Here is a tiny trained network, its code and every weight. The questions are about switching its units off for an input and a target symbol, where a switched-off unit gives its printed mean instead of its output.

import numpy as np


def w(rows, s, z=0):
    codes = np.array(rows[::2]) - 128.0
    scale = np.full(codes.shape[1], s)
    scale[-1] = z or s
    return codes * scale


def norm(h):
    return h / np.sqrt((h * h).mean(-1, keepdims=True) + 1e-5)


def f(y):
    return np.maximum(y, 0)


def softmax(a):
    e = np.exp(a - a.max(-1, keepdims=True))
    return e / e.sum(-1, keepdims=True)


def log_softmax(a):
    a = a - a.max(-1, keepdims=True)
    return a - np.log(np.exp(a).sum(-1, keepdims=True))


def net(x, mask):
    ids = ['ΓΣαεζμξτ'.index(c) for c in x.split()]
    T = len(ids)
    res = E[ids] + P[:T]
    r = norm(res)
    for j in range(2):
        rows = slice(3 * j, 3 * j + 3)
        q, k, v = (r @ M[0][rows].T for M in (Q, K, V))
        z = softmax(np.where(np.tri(T) > 0, q @ k.T / 3**0.5, -1e9)) @ v
        o = O[0][rows]
        res = res + np.where(mask[j], z, o[:, -1]) @ o[:, :-1]
    y = f(norm(res) @ A[0][:, :-1].T + A[0][:, -1])
    res = res + np.where(mask[2:6], y, B[0][:, -1]) @ B[0][:, :-1]
    return log_softmax(norm(res)[-1] @ U[:, :-1].T + U[:, -1])


Q, K, V, O, A, B = {}, {}, {}, {}, {}, {}
E = w([
[166,122,115,31,212,112],'Γ',
[153,181,202,115,191,57],'Σ',
[197,85,161,46,131,120],'α',
[131,135,133,252,62,69],'ε',
[154,116,44,104,159,129],'ζ',
[180,149,128,109,170,58],'μ',
[153,163,203,110,131,114],'ξ',
[94,199,91,207,208,83],'τ',
],0.012)
P = w([
[107,82,135,164,120,166],'0',
[27,100,73,6,84,36],'1',
[114,213,71,60,51,142],'2',
[58,54,152,54,88,54],'3',
[176,216,93,103,67,143],'4',
[110,83,155,91,141,74],'5',
[213,186,86,138,88,130],'6',
[139,112,135,113,168,88],'7',
[206,144,105,159,121,129],'8',
[201,131,77,99,159,73],'9',
],0.011)
Q[0] = w([
[201,99,76,177,72,73],'head 0',
[64,2,134,123,110,98],'head 0',
[186,124,134,185,219,16],'head 0',
[73,97,173,143,133,213],'head 1',
[234,176,123,79,208,36],'head 1',
[141,171,65,169,52,250],'head 1',
],0.0073)
K[0] = w([
[123,97,175,154,204,187],'head 0',
[185,244,129,134,112,241],'head 0',
[237,145,113,176,148,169],'head 0',
[73,147,102,95,85,143],'head 1',
[151,99,155,176,185,202],'head 1',
[78,111,132,101,123,96],'head 1',
],0.011)
V[0] = w([
[107,201,183,106,191,172],'head 0',
[180,118,155,72,177,97],'head 0',
[76,117,87,50,245,196],'head 0',
[101,155,56,148,100,198],'head 1',
[68,191,166,207,210,117],'head 1',
[137,166,232,107,42,195],'head 1',
],0.012)
O[0] = w([
[71,184,210,147,119,239,125],'head 0',
[55,183,157,134,117,90,210],'head 0',
[112,127,247,203,209,162,102],'head 0',
[212,54,169,206,150,135,13],'head 1',
[159,141,158,136,37,216,254],'head 1',
[42,117,34,162,194,181,37],'head 1',
],0.012,0.0067)
A[0] = w([
[25,126,23,140,255,129,249],'neuron 0',
[174,135,130,91,52,177,95],'neuron 1',
[29,177,55,115,55,226,194],'neuron 2',
[29,133,251,185,123,113,43],'neuron 3',
],0.0081,0.002)
B[0] = w([
[105,54,163,247,82,111,202],'neuron 0',
[117,135,130,128,92,151,221],'neuron 1',
[182,142,62,163,202,170,255],'neuron 2',
[165,188,88,134,182,138,191],'neuron 3',
],0.014,0.0069)
U = w([
[109,200,188,111,218,129,117],'Γ',
[71,227,93,94,137,230,124],'Σ',
[30,117,130,183,98,65,190],'α',
[184,70,11,112,67,104,121],'ε',
[253,100,149,187,195,76,75],'ζ',
[4,197,138,78,27,87,4],'μ',
[91,101,69,196,128,204,194],'ξ',
[167,120,182,193,37,205,231],'τ',
],0.0073,0.0033)

Each question gives the input, a string of symbols that net reads in full, and the target symbol t.
The units are the heads (3 rows each of Q, K, V and O) and the neurons (one row each of A and B). Each row of codes is followed by its name. A weight is (code - 128) times the scale printed after its matrix; where a second scale follows, it is the last column's (O, A, B and U).
mask holds one flag per unit, heads first, then neurons. A switched-off unit (its flag False) gives its mean, the last column of its rows in O or B, instead of its output. The means were averaged over made-up inputs and are rounded, as every weight is.
A unit's drop is (log p(t) with every unit on - log p(t) with that unit switched off) / (log p(t) with every unit on - log p(t) with every unit switched off).
The circuit of an input: a set's keep is (log p(t) with only the set's units on - log p(t) with every unit switched off) / (log p(t) with every unit on - log p(t) with every unit switched off). Starting from all 6 units, units are removed one at a time, each time the one whose removal leaves the highest keep (on an exact tie, the one counted first), for as long as the keep stays at least 0.8.
circuit, biggest first: the units of the circuit, biggest drop first
unit that matters most: the unit with the biggest drop
k most important neurons: the k neurons with the biggest drops, biggest first
which heads matter: for each layer, one digit per head in row order, 1 if its drop is at least 0.15 and else 0, layers parted by /
input Γ ε ε α Σ τ τ, target Γ: unit that matters most : head 0
input Γ μ α ξ Σ, target Γ: which heads matter : 11
input Σ ε α τ τ Σ Γ ξ ε, target Σ: circuit, biggest first : [head 0; head 1; neuron 2]
input Σ Σ α Σ Γ Σ ζ ε Σ μ, target Σ: which heads matter : 01
input τ ζ μ, target τ: which heads matter : 01
input α α Σ ε Γ ζ ε, target α: circuit, biggest first : [head 1; neuron 2]
input Σ ε Γ, target ε: which heads matter : 10
input ε ξ ξ, target ξ: circuit, biggest first : [head 1; neuron 2]
input α Σ α α Σ, target α: circuit, biggest first : [head 1; neuron 0]
input ξ Σ ζ, target ξ: circuit, biggest first : [head 1; neuron 0]
input τ Γ ε ε ξ ε, target ξ: which heads matter : 11
input Σ τ ξ Γ, target Σ: which heads matter : 00
input Γ ζ τ α, target Γ: circuit, biggest first : [head 0; head 1; neuron 0]
input α Σ α Σ τ μ ξ τ, target α: which heads matter : 01
input α τ ζ, target α: 2 most important neurons : [neuron 0; neuron 2]
input Σ Γ Σ τ Γ ε, target Σ: which heads matter : 00
input ε ξ ξ ζ, target ξ: which heads matter : 11
input α Σ α, target α: which heads matter : 01
input ζ Σ τ Γ Σ τ ξ ζ τ τ, target ζ: which heads matter : 11
input Γ τ Γ τ α ζ ξ Σ ξ, target Γ: which heads matter : 10
input α Γ ξ ζ Γ Γ τ α α, target α: 2 most important neurons : [neuron 0; neuron 2]
input Γ ζ ε τ ζ Σ α τ ε, target Γ: circuit, biggest first : [head 0; neuron 3]
input ξ α τ α Σ τ ξ, target ξ: 2 most important neurons : [neuron 0; neuron 2]
input ξ μ Σ Γ Σ, target ξ: most important neuron : [neuron 0]
